Below are the code and all the weights of a small trained network. Each question names an input and a target symbol and asks about switching units off, where a switched-off unit gives its printed mean instead of its output.

import numpy as np


def w(rows, s, z=0):
    codes = np.array(rows[::2]) - 128.0
    scale = np.full(codes.shape[1], s)
    scale[-1] = z or s
    return codes * scale


def f(y):
    return y / 2 * (1 + np.tanh(0.7978845608 * (y + 0.044715 * y**3)))


def softmax(a):
    e = np.exp(a - a.max(-1, keepdims=True))
    return e / e.sum(-1, keepdims=True)


def log_softmax(a):
    a = a - a.max(-1, keepdims=True)
    return a - np.log(np.exp(a).sum(-1, keepdims=True))


def net(x, mask):
    ids = ['βγεθστφψω'.index(c) for c in x.split()]
    T = len(ids)
    res = E[ids] + P[:T]
    r = res
    for j in range(2):
        rows = slice(2 * j, 2 * j + 2)
        q, k, v = (r @ M[0][rows].T for M in (Q, K, V))
        z = softmax(np.where(np.tri(T) > 0, q @ k.T / 2**0.5, -1e9)) @ v
        o = O[0][rows]
        res = res + np.where(mask[j], z, o[:, -1]) @ o[:, :-1]
    y = f(res @ A[0][:, :-1].T + A[0][:, -1])
    res = res + np.where(mask[2:10], y, B[0][:, -1]) @ B[0][:, :-1]
    return log_softmax(res[-1] @ U[:, :-1].T + U[:, -1])


Q, K, V, O, A, B = {}, {}, {}, {}, {}, {}
E = w([
[142,77,158,62],'β',
[174,112,118,104],'γ',
[159,80,150,92],'ε',
[118,157,123,94],'θ',
[188,190,108,151],'σ',
[130,253,143,169],'τ',
[131,86,71,141],'φ',
[108,158,36,50],'ψ',
[62,111,142,185],'ω',
],0.016)
P = w([
[127,67,162,4],'0',
[170,142,126,85],'1',
[158,130,118,93],'2',
[149,135,120,106],'3',
[126,88,142,112],'4',
[123,137,110,119],'5',
[151,186,75,167],'6',
[93,62,156,105],'7',
[182,122,81,152],'8',
[70,11,170,91],'9',
[68,77,123,141],'10',
[43,75,119,154],'11',
[179,157,51,146],'12',
[177,119,75,146],'13',
],0.004)
Q[0] = w([
[77,116,108,181],'head 0',
[55,55,162,220],'head 0',
[82,69,5,133],'head 1',
[137,30,35,91],'head 1',
],0.015)
K[0] = w([
[163,92,114,54],'head 0',
[239,125,244,88],'head 0',
[45,32,110,113],'head 1',
[40,92,9,146],'head 1',
],0.012)
V[0] = w([
[88,207,113,98],'head 0',
[103,82,16,83],'head 0',
[229,137,224,68],'head 1',
[247,109,58,186],'head 1',
],0.014)
O[0] = w([
[103,229,117,56,177],'head 0',
[4,91,123,65,255],'head 0',
[254,81,84,101,137],'head 1',
[56,52,39,191,133],'head 1',
],0.0093,0.0045)
A[0] = w([
[97,143,109,195,206],'neuron 0',
[174,156,65,124,212],'neuron 1',
[210,98,164,234,252],'neuron 2',
[149,68,243,188,239],'neuron 3',
[83,146,175,110,101],'neuron 4',
[154,219,120,109,105],'neuron 5',
[188,192,106,116,213],'neuron 6',
[118,110,128,1,13],'neuron 7',
],0.0085,0.0024)
B[0] = w([
[97,164,217,47,143],'neuron 0',
[108,141,154,237,161],'neuron 1',
[126,254,107,95,149],'neuron 2',
[227,241,60,119,155],'neuron 3',
[155,189,103,113,170],'neuron 4',
[92,46,141,153,161],'neuron 5',
[183,124,186,153,175],'neuron 6',
[218,35,79,57,254],'neuron 7',
],0.011,0.0075)
U = w([
[146,139,105,97,62],'β',
[135,72,89,136,102],'γ',
[155,158,23,135,74],'ε',
[153,57,191,71,170],'θ',
[131,182,30,142,139],'σ',
[134,149,186,111,193],'τ',
[33,70,148,118,198],'φ',
[85,176,92,31,4],'ψ',
[109,254,186,41,180],'ω',
],0.0053,0.0036)

Each question gives the input, a string of symbols that net reads in full, and the target symbol t.
The units are the heads (2 rows each of Q, K, V and O) and the neurons (one row each of A and B). Each row of codes is followed by its name. A weight is (code - 128) times the scale printed after its matrix; where a second scale follows, it is the last column's (O, A, B and U).
mask holds one flag per unit, heads first, then neurons. A switched-off unit (its flag False) gives its mean, the last column of its rows in O or B, instead of its output. The means were averaged over made-up inputs and are rounded, as every weight is.
A unit's drop is (log p(t) with every unit on - log p(t) with that unit switched off) / (log p(t) with every unit on - log p(t) with every unit switched off).
The circuit of an input: a set's keep is (log p(t) with only the set's units on - log p(t) with every unit switched off) / (log p(t) with every unit on - log p(t) with every unit switched off). Starting from all 10 units, units are removed one at a time, each time the one whose removal leaves the highest keep (on an exact tie, the one counted first), for as long as the keep stays at least 0.8.
circuit, biggest first: the units of the circuit, biggest drop first
unit that matters most: the unit with the biggest drop
k most important neurons: the k neurons with the biggest drops, biggest first
which heads matter: for each layer, one digit per head in row order, 1 if its drop is at least 0.15 and else 0, layers parted by /
drop when u is switched off: that unit's drop, to one decimal
input γ γ φ γ θ γ ω β φ φ ε φ β, target φ: unit that matters most : head 1
input ε ε β β ε, target ε: which heads matter : 11
input τ γ τ, target τ: circuit, biggest first : [neuron 5; head 0; neuron 6; neuron 1]
input β φ β, target φ: circuit, biggest first : [head 1; head 0]
input ε ε φ γ, target φ: circuit, biggest first : [head 1; head 0; neuron 3]
input θ θ τ τ β ε ε β σ β ω, target ω: which heads matter : 10
input θ τ β γ, target τ: which heads matter : 10
input β β β ε β θ, target θ: which heads matter : 01
input τ ω ε, target ω: which heads matter : 11
input β β θ ε β β γ τ β β ψ, target ψ: 2 most important neurons : [neuron 7; neuron 4]
input β β ψ γ, target ψ: which heads matter : 10
input ε β β θ β φ θ, target θ: which heads matter : 01
input γ θ τ ε θ β ω θ β σ ω, target ω: 4 most important neurons : [neuron 7; neuron 3; neuron 0; neuron 2]
input φ ε σ, target φ: unit that matters most : head 0
input τ θ τ θ ε θ θ θ φ, target φ: drop when neuron 7 is switched off : 0.1
input β ψ β, target ψ: drop when neuron 6 is switched off : 0.1
input β ε β τ, target τ: drop when neuron 1 is switched off : 0.2
